Below are the code and all the weights of a small trained network. Each question names an input and a target symbol and asks about switching units off, where a switched-off unit gives its printed mean instead of its output.

import numpy as np


def w(rows, s, z=0):
    codes = np.array(rows[::2]) - 128.0
    scale = np.full(codes.shape[1], s)
    scale[-1] = z or s
    return codes * scale


def f(y):
    return np.maximum(y, 0)


def softmax(a):
    e = np.exp(a - a.max(-1, keepdims=True))
    return e / e.sum(-1, keepdims=True)


def log_softmax(a):
    a = a - a.max(-1, keepdims=True)
    return a - np.log(np.exp(a).sum(-1, keepdims=True))


def net(x, mask):
    ids = ['ΓΘΞβζηλστω'.index(c) for c in x.split()]
    T = len(ids)
    res = E[ids] + P[:T]
    u = 0
    for l in range(2):
        q, k, v = (res @ M[l].T for M in (Q, K, V))
        z = softmax(np.where(np.tri(T) > 0, q @ k.T / 4**0.5, -1e9)) @ v
        res = res + np.where(mask[u], z, O[l][:, -1]) @ O[l][:, :-1]
        u += 1
        y = f(res @ A[l][:, :-1].T + A[l][:, -1])
        res = res + np.where(mask[u : u + 12], y, B[l][:, -1]) @ B[l][:, :-1]
        u += 12
    return log_softmax(res[-1] @ U[:, :-1].T + U[:, -1])


Q, K, V, O, A, B = {}, {}, {}, {}, {}, {}
E = w([
[122,180,166,146,80,126,112,131],'Γ',
[109,227,150,131,95,143,121,174],'Θ',
[124,185,151,118,70,100,71,116],'Ξ',
[119,128,133,146,99,161,135,138],'β',
[139,123,146,195,93,136,114,59],'ζ',
[128,159,146,79,130,91,45,182],'η',
[172,117,187,129,152,144,66,119],'λ',
[103,210,53,171,147,110,166,134],'σ',
[152,59,49,115,192,123,104,95],'τ',
[228,136,119,183,174,128,80,253],'ω',
],0.0045)
P = w([
[149,148,158,85,99,213,175,135],'0',
[60,73,68,167,63,173,51,184],'1',
[220,195,20,60,49,169,80,64],'2',
[127,73,117,139,79,85,159,183],'3',
[52,126,118,151,136,151,65,149],'4',
[240,221,54,100,103,155,75,49],'5',
[138,87,136,159,126,53,164,167],'6',
[68,126,142,164,187,121,82,134],'7',
[241,223,61,129,145,114,67,44],'8',
[159,89,143,180,167,2,156,163],'9',
[84,128,159,182,230,77,97,124],'10',
[249,229,73,147,190,72,64,43],'11',
[130,60,132,151,102,63,172,173],'12',
[84,118,161,189,238,74,110,115],'13',
],0.0049)
Q[0] = w([
[245,130,46,108,130,98,92,165],'L0H1',
[213,255,101,106,147,133,85,90],'L0H1',
[157,151,60,88,169,143,87,27],'L0H1',
[41,79,128,70,133,98,186,186],'L0H1',
],0.027)
K[0] = w([
[192,167,123,117,246,139,135,227],'L0H1',
[98,156,117,140,209,2,116,121],'L0H1',
[160,31,80,157,215,94,133,57],'L0H1',
[102,108,39,51,97,180,131,152],'L0H1',
],0.021)
V[0] = w([
[127,102,230,155,87,81,83,2],'L0H1',
[202,28,200,51,155,176,102,115],'L0H1',
[179,87,148,58,191,96,10,222],'L0H1',
[121,22,31,144,215,171,176,94],'L0H1',
],0.0097)
O[0] = w([
[106,162,190,126,62,160,83,8,14],'L0H1',
[146,68,225,42,134,193,120,132,118],'L0H1',
[174,63,140,47,121,109,11,185,251],'L0H1',
[138,134,66,58,253,177,165,111,219],'L0H1',
],0.0075,0.0012)
A[0] = w([
[53,69,121,103,203,149,127,167,156],'L0N1',
[156,139,215,133,141,162,170,210,77],'L0N2',
[64,77,134,122,124,54,95,199,117],'L0N3',
[77,101,60,171,130,113,155,126,131],'L0N4',
[121,185,171,112,123,168,204,177,88],'L0N5',
[169,137,220,93,79,144,116,51,109],'L0N6',
[61,215,198,52,182,159,147,132,126],'L0N7',
[184,178,120,1,172,170,167,77,115],'L0N8',
[110,124,77,141,146,94,26,130,118],'L0N9',
[24,117,157,175,193,157,76,141,191],'L0N10',
[184,72,150,164,135,74,156,106,252],'L0N11',
[168,155,91,90,82,121,98,75,123],'L0N12',
],0.0088,0.0022)
B[0] = w([
[60,187,209,209,28,68,137,114,221],'L0N1',
[141,2,159,158,131,146,117,208,146],'L0N2',
[83,151,161,96,218,133,182,22,216],'L0N3',
[142,148,221,58,78,166,110,118,182],'L0N4',
[109,90,129,238,82,163,209,145,140],'L0N5',
[5,83,169,19,63,161,151,84,153],'L0N6',
[158,122,26,128,94,236,104,165,150],'L0N7',
[219,128,238,80,222,167,155,29,252],'L0N8',
[146,86,67,154,72,246,144,150,248],'L0N9',
[60,136,95,193,211,124,3,94,201],'L0N10',
[73,196,58,26,190,117,175,237,226],'L0N11',
[185,145,85,192,57,28,90,87,187],'L0N12',
],0.0087,0.0036)
Q[1] = w([
[160,169,42,150,86,130,100,111],'L1H1',
[151,126,105,245,141,201,18,92],'L1H1',
[111,100,81,78,154,205,26,57],'L1H1',
[93,160,140,148,75,161,72,1],'L1H1',
],0.016)
K[1] = w([
[178,180,109,202,175,89,157,156],'L1H1',
[147,164,22,97,151,10,48,120],'L1H1',
[61,129,101,112,226,96,45,183],'L1H1',
[75,215,171,133,212,50,83,59],'L1H1',
],0.014)
V[1] = w([
[80,128,179,75,99,51,38,145],'L1H1',
[146,53,126,213,127,103,95,251],'L1H1',
[63,215,126,203,65,72,154,119],'L1H1',
[31,87,80,84,99,198,145,107],'L1H1',
],0.012)
O[1] = w([
[37,137,175,14,151,93,126,148,81],'L1H1',
[156,222,179,154,108,97,72,254,74],'L1H1',
[108,223,68,75,45,166,126,85,131],'L1H1',
[151,77,112,108,135,153,13,83,254],'L1H1',
],0.0083,0.0068)
A[1] = w([
[108,86,51,115,166,82,172,91,34],'L1N1',
[133,155,162,185,172,113,198,45,154],'L1N2',
[133,165,131,44,77,119,128,126,82],'L1N3',
[63,204,136,175,109,144,157,228,20],'L1N4',
[97,79,175,164,198,151,137,103,18],'L1N5',
[202,202,139,86,197,74,129,111,130],'L1N6',
[225,186,57,190,104,84,120,167,73],'L1N7',
[99,132,178,17,98,56,175,159,130],'L1N8',
[209,204,73,106,99,74,164,77,143],'L1N9',
[109,107,45,195,58,116,101,92,110],'L1N10',
[99,167,48,164,88,95,26,180,249],'L1N11',
[29,200,176,145,127,44,165,2,159],'L1N12',
],0.0083,0.0015)
B[1] = w([
[200,128,173,144,77,174,175,120,211],'L1N1',
[98,85,103,82,81,121,151,186,215],'L1N2',
[119,103,87,166,44,109,143,81,182],'L1N3',
[56,133,212,152,100,188,155,19,168],'L1N4',
[90,201,84,179,125,81,137,109,231],'L1N5',
[184,53,170,149,133,193,133,119,199],'L1N6',
[241,245,109,122,123,80,110,126,201],'L1N7',
[147,106,155,22,92,36,136,130,141],'L1N8',
[60,135,115,118,214,129,210,119,209],'L1N9',
[137,131,186,83,215,114,155,191,227],'L1N10',
[58,79,86,137,96,202,120,216,254],'L1N11',
[144,137,152,231,174,61,52,91,198],'L1N12',
],0.012,0.0085)
U = w([
[158,141,90,75,8,78,98,67,139],'Γ',
[251,128,112,150,99,106,58,187,113],'Θ',
[121,96,161,48,180,36,128,198,93],'Ξ',
[59,153,141,248,236,79,46,53,206],'β',
[115,200,94,68,199,111,179,161,78],'ζ',
[130,83,102,176,84,75,202,157,131],'η',
[184,75,149,77,193,218,142,57,151],'λ',
[120,128,220,124,114,119,139,142,41],'σ',
[127,177,123,141,59,169,135,93,3],'τ',
[31,68,57,93,116,219,87,245,205],'ω',
],0.0026,0.0027)

Each question gives the input, a string of symbols that net reads in full, and the target symbol t.
The units are the heads (4 rows each of Q, K, V and O) and the neurons (one row each of A and B). Each row of codes is followed by its name. A weight is (code - 128) times the scale printed after its matrix; where a second scale follows, it is the last column's (O, A, B and U).
mask holds one flag per unit, layer by layer, with each layer's heads first. A switched-off unit (its flag False) gives its mean, the last column of its rows in O or B, instead of its output. The means were averaged over made-up inputs and are rounded, as every weight is.
A unit's drop is (log p(t) with every unit on - log p(t) with that unit switched off) / (log p(t) with every unit on - log p(t) with every unit switched off).
The circuit of an input: a set's keep is (log p(t) with only the set's units on - log p(t) with every unit switched off) / (log p(t) with every unit on - log p(t) with every unit switched off). Starting from the 12 units with the biggest drops (on a tie, the unit counted first), units are removed one at a time, each time the one whose removal leaves the highest keep (on an exact tie, the one counted first), for as long as the keep stays at least 0.8.
units of the circuit, in order: the units of the circuit, biggest drop first
unit that matters most: the unit with the biggest drop
k most important neurons: the k neurons with the biggest drops, biggest first
k most important neurons of layer l: the k neurons of layer l with the biggest drops, biggest first
input Γ ω λ τ Ξ ω τ ω β σ β τ, target λ: 3 most important neurons : [L0N8; L1N6; L0N9]
input τ λ τ τ τ τ, target λ: units of the circuit, in order : [L0N8; L1N6; L0H1]
input Γ τ τ β Ξ β η, target ω: 2 most important neurons of layer 0 : [L0N8; L0N5]
input ζ τ τ ζ Γ, target ω: 4 most important neurons : [L0N8; L0N10; L0N3; L1N11]
input ζ ζ Γ Θ τ η τ τ η, target λ: units of the circuit, in order : [L0H1; L0N8; L1N6]
input ζ Γ τ Γ Ξ τ η, target λ: 2 most important neurons of layer 1 : [L1N1; L1N10]
input ω η ζ η, target σ: units of the circuit, in order : [L1H1; L1N4; L0N2; L0H1]
input Γ Ξ σ ζ τ, target ω: units of the circuit, in order : [L0N8; L0N10; L1N11; L1H1]
input σ σ τ Ξ τ β Ξ β β Γ, target ζ: 4 most important neurons : [L0N5; L1N9; L1N7; L1N10]
input Ξ Ξ τ ζ Γ Γ Γ τ Ξ, target λ: 3 most important neurons : [L0N8; L1N6; L0N1]
input Ξ ω Γ, target Θ: units of the circuit, in order : [L1H1; L0H1; L1N7; L0N9]
input Γ ω τ τ β τ ω, target ω: 2 most important neurons : [L0N8; L0N6]
input τ β Θ τ Γ Ξ τ τ τ ω σ Ξ ζ, target η: 4 most important neurons : [L0N8; L1N2; L1N5; L1N1]
input σ λ Γ ζ, target ζ: unit that matters most : L1H1
input τ ω β τ τ Γ τ ζ λ Γ τ σ ζ β, target β: units of the circuit, in order : [L0N10; L1N12; L1H1; L0N1]
input β τ Θ τ ζ β, target λ: 2 most important neurons : [L0N8; L1N6]
input τ τ β η ω Γ τ τ Γ τ β Γ, target λ: units of the circuit, in order : [L0H1; L1N6; L0N8]
input ω τ η τ, target σ: 2 most important neurons : [L1N4; L0N2]
input τ Θ η λ ζ Ξ β Γ λ, target Γ: 2 most important neurons of layer 0 : [L0N6; L0N10]
input Γ ω Θ ζ Γ, target β: units of the circuit, in order : [L0H1; L1N12; L1H1]
input Γ τ Γ τ τ Γ τ ζ Γ, target λ: units of the circuit, in order : [L0H1; L0N8; L1N6]
input β τ σ, target λ: 3 most important neurons of layer 0 : [L0N8; L0N10; L0N1]
input τ τ λ ζ η τ ζ ω τ σ ζ, target β: 2 most important neurons : [L1N12; L0N9]
input σ η ζ τ Θ τ τ, target ζ: 4 most important neurons : [L0N5; L1N9; L1N7; L1N10]
input β ω ζ β τ τ β Γ ω τ ω, target β: 2 most important neurons : [L0N9; L0N3]
input ζ τ ζ, target λ: units of the circuit, in order : [L0N8; L0H1; L1N6]
input τ τ ζ Θ, target η: 2 most important neurons : [L0N8; L1N2]
